Below are the code and all the weights of a small trained network. Each question names an input and a target symbol and asks about switching units off, where a switched-off unit gives its printed mean instead of its output.

import numpy as np


def w(rows, s, z=0):
    codes = np.array(rows[::2]) - 128.0
    scale = np.full(codes.shape[1], s)
    scale[-1] = z or s
    return codes * scale


def f(y):
    return np.maximum(y, 0)


def softmax(a):
    e = np.exp(a - a.max(-1, keepdims=True))
    return e / e.sum(-1, keepdims=True)


def log_softmax(a):
    a = a - a.max(-1, keepdims=True)
    return a - np.log(np.exp(a).sum(-1, keepdims=True))


def net(x, mask):
    ids = ['ΓΘΠΨδεζηλμξστφω'.index(c) for c in x.split()]
    T = len(ids)
    res = E[ids] + P[:T]
    r = res
    for j in range(2):
        rows = slice(3 * j, 3 * j + 3)
        q, k, v = (r @ M[0][rows].T for M in (Q, K, V))
        z = softmax(np.where(np.tri(T) > 0, q @ k.T / 3**0.5, -1e9)) @ v
        o = O[0][rows]
        res = res + np.where(mask[j], z, o[:, -1]) @ o[:, :-1]
    y = f(res @ A[0][:, :-1].T + A[0][:, -1])
    res = res + np.where(mask[2:26], y, B[0][:, -1]) @ B[0][:, :-1]
    return log_softmax(res[-1] @ U[:, :-1].T + U[:, -1])


Q, K, V, O, A, B = {}, {}, {}, {}, {}, {}
E = w([
[248,139,151,101],'Γ',
[198,249,41,148],'Θ',
[141,71,165,74],'Π',
[82,91,131,132],'Ψ',
[192,100,175,161],'δ',
[103,116,171,76],'ε',
[96,97,151,104],'ζ',
[67,105,122,182],'η',
[129,57,129,129],'λ',
[170,98,100,210],'μ',
[125,76,112,184],'ξ',
[157,158,188,78],'σ',
[240,119,104,160],'τ',
[96,156,195,85],'φ',
[179,185,202,84],'ω',
],0.019)
P = w([
[228,45,99,26],'0',
[211,59,107,43],'1',
[193,74,117,62],'2',
[176,89,131,83],'3',
[156,106,144,105],'4',
[137,122,159,127],'5',
[123,135,168,144],'6',
[108,148,181,163],'7',
[92,161,191,179],'8',
[80,173,200,194],'9',
[66,185,208,210],'10',
[52,198,219,225],'11',
[38,210,226,240],'12',
[24,222,236,255],'13',
],0.0094)
Q[0] = w([
[12,36,154,86],'H1',
[151,24,114,243],'H1',
[94,173,3,145],'H1',
[136,121,148,139],'H2',
[132,108,145,132],'H2',
[131,115,154,141],'H2',
],0.039)
K[0] = w([
[4,66,125,83],'H1',
[128,29,105,211],'H1',
[102,190,6,149],'H1',
[133,136,124,131],'H2',
[127,128,114,125],'H2',
[125,138,117,126],'H2',
],0.044)
V[0] = w([
[253,135,150,119],'H1',
[42,211,133,249],'H1',
[104,250,198,143],'H1',
[108,143,134,89],'H2',
[131,61,237,108],'H2',
[133,68,114,158],'H2',
],0.0067)
O[0] = w([
[45,102,144,102,253],'H1',
[155,114,138,72,20],'H1',
[114,77,76,123,82],'H1',
[94,121,142,99,96],'H2',
[118,91,252,116,142],'H2',
[162,120,145,177,155],'H2',
],0.011,0.0058)
A[0] = w([
[133,132,129,127,69],'N1',
[114,125,121,127,188],'N2',
[169,161,107,102,3],'N3',
[160,111,176,130,10],'N4',
[128,100,147,141,142],'N5',
[145,161,108,149,96],'N6',
[89,104,106,122,78],'N7',
[111,151,137,146,106],'N8',
[166,163,165,116,144],'N9',
[156,76,126,104,79],'N10',
[247,14,98,30,130],'N11',
[103,140,88,118,51],'N12',
[169,87,86,83,91],'N13',
[251,31,113,38,160],'N14',
[89,77,103,144,112],'N15',
[128,135,130,127,61],'N16',
[131,118,125,142,146],'N17',
[143,121,102,105,41],'N18',
[142,117,125,93,90],'N19',
[107,166,115,82,32],'N20',
[178,101,143,107,130],'N21',
[87,98,117,145,61],'N22',
[124,184,90,118,46],'N23',
[110,136,86,132,55],'N24',
],0.022,0.0075)
B[0] = w([
[133,103,110,138,128],'N1',
[160,137,90,138,179],'N2',
[184,114,22,187,132],'N3',
[150,163,40,112,211],'N4',
[113,93,190,130,253],'N5',
[178,105,96,96,165],'N6',
[170,48,117,115,132],'N7',
[154,98,84,92,179],'N8',
[101,91,122,180,205],'N9',
[149,107,121,152,139],'N10',
[2,52,51,214,133],'N11',
[163,24,151,51,138],'N12',
[151,208,185,75,134],'N13',
[251,185,190,15,167],'N14',
[109,216,136,162,149],'N15',
[152,116,139,113,128],'N16',
[85,112,101,88,179],'N17',
[143,155,70,162,129],'N18',
[114,159,150,118,130],'N19',
[19,173,71,35,135],'N20',
[75,184,167,143,182],'N21',
[119,158,172,116,142],'N22',
[76,119,201,180,152],'N23',
[106,152,188,196,144],'N24',
],0.036,0.007)
U = w([
[158,149,254,80,191],'Γ',
[33,63,153,225,145],'Θ',
[131,27,139,139,99],'Π',
[128,125,138,138,2],'Ψ',
[137,131,133,140,37],'δ',
[128,128,129,129,37],'ε',
[134,130,132,131,19],'ζ',
[136,131,128,134,38],'η',
[125,146,122,150,65],'λ',
[157,152,101,172,196],'μ',
[146,156,116,167,109],'ξ',
[115,155,92,113,166],'σ',
[190,134,82,108,222],'τ',
[120,147,92,101,151],'φ',
[100,155,92,107,146],'ω',
],0.008,0.0044)

Each question gives the input, a string of symbols that net reads in full, and the target symbol t.
The units are the heads (3 rows each of Q, K, V and O) and the neurons (one row each of A and B). Each row of codes is followed by its name. A weight is (code - 128) times the scale printed after its matrix; where a second scale follows, it is the last column's (O, A, B and U).
mask holds one flag per unit, heads first, then neurons. A switched-off unit (its flag False) gives its mean, the last column of its rows in O or B, instead of its output. The means were averaged over made-up inputs and are rounded, as every weight is.
A unit's drop is (log p(t) with every unit on - log p(t) with that unit switched off) / (log p(t) with every unit on - log p(t) with every unit switched off).
The circuit of an input: a set's keep is (log p(t) with only the set's units on - log p(t) with every unit switched off) / (log p(t) with every unit on - log p(t) with every unit switched off). Starting from the 12 units with the biggest drops (on a tie, the unit counted first), units are removed one at a time, each time the one whose removal leaves the highest keep (on an exact tie, the one counted first), for as long as the keep stays at least 0.8.
units of the circuit, in order: the units of the circuit, biggest drop first
most important unit: the unit with the biggest drop
top k neurons: the k neurons with the biggest drops, biggest first
heads that matter: for each layer, one digit per head in row order, 1 if its drop is at least 0.15 and else 0, layers parted by /
input μ Π Π τ Γ δ Γ Γ ε τ ε τ, target Π: top 2 neurons	[N8, N21]
input Θ τ Γ Π τ λ τ Γ Γ, target τ: heads that matter	01
input δ σ μ Γ δ μ σ, target Θ: heads that matter	00
input ξ ζ δ μ ω ω τ η σ τ μ μ, target Π: units of the circuit, in order	[N8, N21, N4]
input μ Γ δ δ τ Ψ ε μ λ Ψ μ τ, target Θ: units of the circuit, in order	[N14]
input λ τ ω Π λ, target Θ: units of the circuit, in order	[N14, H1]
input δ ε ξ Π μ λ σ Γ Ψ, target Γ: top 2 neurons	[N14, N5]
input σ η η δ δ μ λ Π μ τ δ, target Π: units of the circuit, in order	[N8, N21, N5]
input Π ω Θ φ, target ω: units of the circuit, in order	[H2, N20]
input τ φ δ Γ δ δ τ, target Θ: units of the circuit, in order	[H1, N14]
input η Γ μ μ Ψ ξ μ η μ Π μ ω Γ, target Π: heads that matter	10
input δ ξ Ψ Γ δ, target Θ: heads that matter	10
input μ δ σ Π ε σ σ Γ δ σ σ μ Γ, target Θ: heads that matter	00
input Ψ σ Θ τ ω, target ω: heads that matter	11
input τ σ τ Γ τ η σ μ ε μ μ τ, target Π: units of the circuit, in order	[N8, N4, N21, H1]
input δ μ δ ε η δ λ ε, target Θ: top 4 neurons	[N14, N9, N6, N5]
input Θ μ η μ ε σ ε ω, target ω: most important unit	H1
input λ ω μ, target Γ: top 2 neurons	[N14, N5]
input Π ζ ω Ψ δ ω ε Γ Γ μ Π φ δ Π, target Π: top 3 neurons	[N8, N21, N5]
input ε δ λ λ φ φ, target Θ: heads that matter	01
input Γ δ δ Π ω τ μ λ, target Γ: heads that matter	00
input ω σ λ ζ ξ ξ σ φ ω, target Θ: top 2 neurons	[N9, N14]
input τ φ λ δ σ Θ η τ, target τ: heads that matter	01
input σ μ ζ μ, target Θ: heads that matter	11
input τ ω τ ε μ ω, target Θ: heads that matter	00
